Here is a tiny trained network, its code and every weight. The questions are about switching its units off for an input and a class, where a switched-off unit gives its printed mean instead of its output.

import numpy as np


def w(rows, s, z=0):
    codes = np.array(rows[::2]) - 128.0
    scale = np.full(codes.shape[1], s)
    scale[-1] = z or s
    return codes * scale


def norm(h):
    return h / np.sqrt((h * h).mean(-1, keepdims=True) + 1e-5)


def f(y):
    return y / 2 * (1 + np.tanh(0.7978845608 * (y + 0.044715 * y**3)))


def log_softmax(a):
    a = a - a.max(-1, keepdims=True)
    return a - np.log(np.exp(a).sum(-1, keepdims=True))


def net(x, mask):
    res = np.array(x, float).reshape(1, 5) / 4 @ E
    u = 0
    for l in range(3):
        y = f(norm(res) @ A[l][:, :-1].T + A[l][:, -1])
        res = res + np.where(mask[u : u + 6], y, B[l][:, -1]) @ B[l][:, :-1]
        u += 6
    return log_softmax(norm(res)[-1] @ U[:, :-1].T + U[:, -1])


A, B = {}, {}
E = w([
[50,2,157,179,174,122],'x0',
[59,193,130,28,234,92],'x1',
[78,104,80,82,68,65],'x2',
[94,203,103,227,141,125],'x3',
[132,130,127,126,129,126],'x4',
],0.0072)
A[0] = w([
[129,171,224,113,207,255,41],'L0N1',
[211,128,208,169,184,176,2],'L0N2',
[205,58,179,64,134,138,29],'L0N3',
[205,99,144,132,40,229,61],'L0N4',
[142,111,157,71,183,143,83],'L0N5',
[80,181,122,197,105,135,109],'L0N6',
],0.0084,0.0037)
B[0] = w([
[80,148,55,95,117,125,226],'L0N1',
[88,87,4,164,48,113,178],'L0N2',
[183,129,90,183,176,26,190],'L0N3',
[124,132,176,110,117,119,252],'L0N4',
[116,105,162,127,150,63,172],'L0N5',
[153,111,141,112,153,92,188],'L0N6',
],0.013,0.0036)
A[1] = w([
[89,215,116,252,164,146,88],'L1N1',
[139,54,120,36,81,138,69],'L1N2',
[94,169,130,215,111,116,89],'L1N3',
[242,231,94,91,71,170,121],'L1N4',
[153,108,254,206,53,80,3],'L1N5',
[93,86,119,64,101,58,173],'L1N6',
],0.0062,0.0031)
B[1] = w([
[178,27,113,65,136,2,176],'L1N1',
[102,135,82,160,134,66,154],'L1N2',
[139,89,161,23,61,42,144],'L1N3',
[202,101,81,38,188,244,234],'L1N4',
[67,128,185,84,95,116,186],'L1N5',
[132,249,69,174,116,204,252],'L1N6',
],0.0083,0.0036)
A[2] = w([
[124,140,66,96,74,123,146],'L2N1',
[73,194,95,105,193,139,52],'L2N2',
[199,109,117,84,141,40,202],'L2N3',
[63,33,121,171,152,133,253],'L2N4',
[101,119,8,111,80,76,216],'L2N5',
[164,77,132,162,26,172,152],'L2N6',
],0.012,0.0011)
B[2] = w([
[141,129,121,217,95,203,191],'L2N1',
[133,75,127,89,78,74,239],'L2N2',
[136,139,224,245,165,115,210],'L2N3',
[220,212,160,110,142,236,204],'L2N4',
[86,85,116,192,143,154,254],'L2N5',
[44,128,66,41,164,24,206],'L2N6',
],0.011,0.0087)
U = w([
[60,137,117,17,115,31,210],'0',
[61,127,19,190,120,207,2],'1',
[204,182,149,76,167,245,224],'2',
[147,140,183,216,185,79,35],'3',
],0.012,0.0004)

Each question gives the input, the list of numbers given to net, and the class t.
The units are the neurons (one row each of A and B). Each row of codes is followed by its name. A weight is (code - 128) times the scale printed after its matrix; where a second scale follows, it is the last column's (A, B and U).
mask holds one flag per neuron, layer by layer. A switched-off neuron (its flag False) gives its mean, the last column of its row in B, instead of its output. The means were averaged over made-up inputs and are rounded, as every weight is.
A unit's drop is (log p(t) with every unit on - log p(t) with that unit switched off) / (log p(t) with every unit on - log p(t) with every unit switched off).
The circuit of an input: a set's keep is (log p(t) with only the set's units on - log p(t) with every unit switched off) / (log p(t) with every unit on - log p(t) with every unit switched off). Starting from the 12 units with the biggest drops (on a tie, the unit counted first), units are removed one at a time, each time the one whose removal leaves the highest keep (on an exact tie, the one counted first), for as long as the keep stays at least 0.8.
circuit, biggest first: the units of the circuit, biggest drop first
k most important neurons: the k neurons with the biggest drops, biggest first
k most important neurons of layer l: the k neurons of layer l with the biggest drops, biggest first
input [-7,1,2,4,6], class 2: circuit, biggest first -> (L1N4)
input [6,7,4,-8,-7], class 3: circuit, biggest first -> (L2N6; L2N3)
input [2,-8,5,-8,8], class 0: 2 most important neurons -> (L2N6; L0N4)
input [5,6,8,0,3], class 1: 2 most important neurons of layer 2 -> (L2N6; L2N5)
input [-5,-7,6,8,-4], class 3: circuit, biggest first -> (L0N2; L1N6; L0N6)
input [-7,-3,5,6,-2], class 2: circuit, biggest first -> (L1N4; L0N2)
input [6,-5,-3,-4,-2], class 2: 2 most important neurons -> (L2N4; L2N2)
input [8,-5,6,3,1], class 2: 3 most important neurons -> (L2N4; L0N2; L0N1)
input [2,1,2,-3,-6], class 3: 4 most important neurons of layer 0 -> (L0N3; L0N1; L0N2; L0N5)
input [-6,-8,6,-4,8], class 0: 3 most important neurons -> (L2N6; L0N4; L0N1)
input [2,-4,0,-6,-5], class 3: 2 most important neurons -> (L0N3; L2N3)
input [-7,-8,0,1,4], class 0: 2 most important neurons -> (L2N6; L2N4)
input [-5,4,0,-1,5], class 2: 2 most important neurons of layer 1 -> (L1N4; L1N5)
input [5,-5,5,4,2], class 0: 3 most important neurons of layer 0 -> (L0N1; L0N2; L0N3)
input [5,2,5,8,0], class 3: 3 most important neurons -> (L1N1; L0N1; L0N2)
input [-5,7,-8,2,3], class 1: circuit, biggest first -> (L0N1)
input [0,-6,6,-1,1], class 0: 2 most important neurons -> (L2N6; L0N1)
input [-1,-7,1,7,8], class 0: 2 most important neurons -> (L2N6; L0N3)
input [3,5,2,-8,-4], class 3: circuit, biggest first -> (L2N3; L0N3)
input [1,-7,-4,-3,-5], class 0: circuit, biggest first -> (L2N6)
input [7,6,3,2,1], class 2: 3 most important neurons -> (L2N4; L2N6; L0N1)
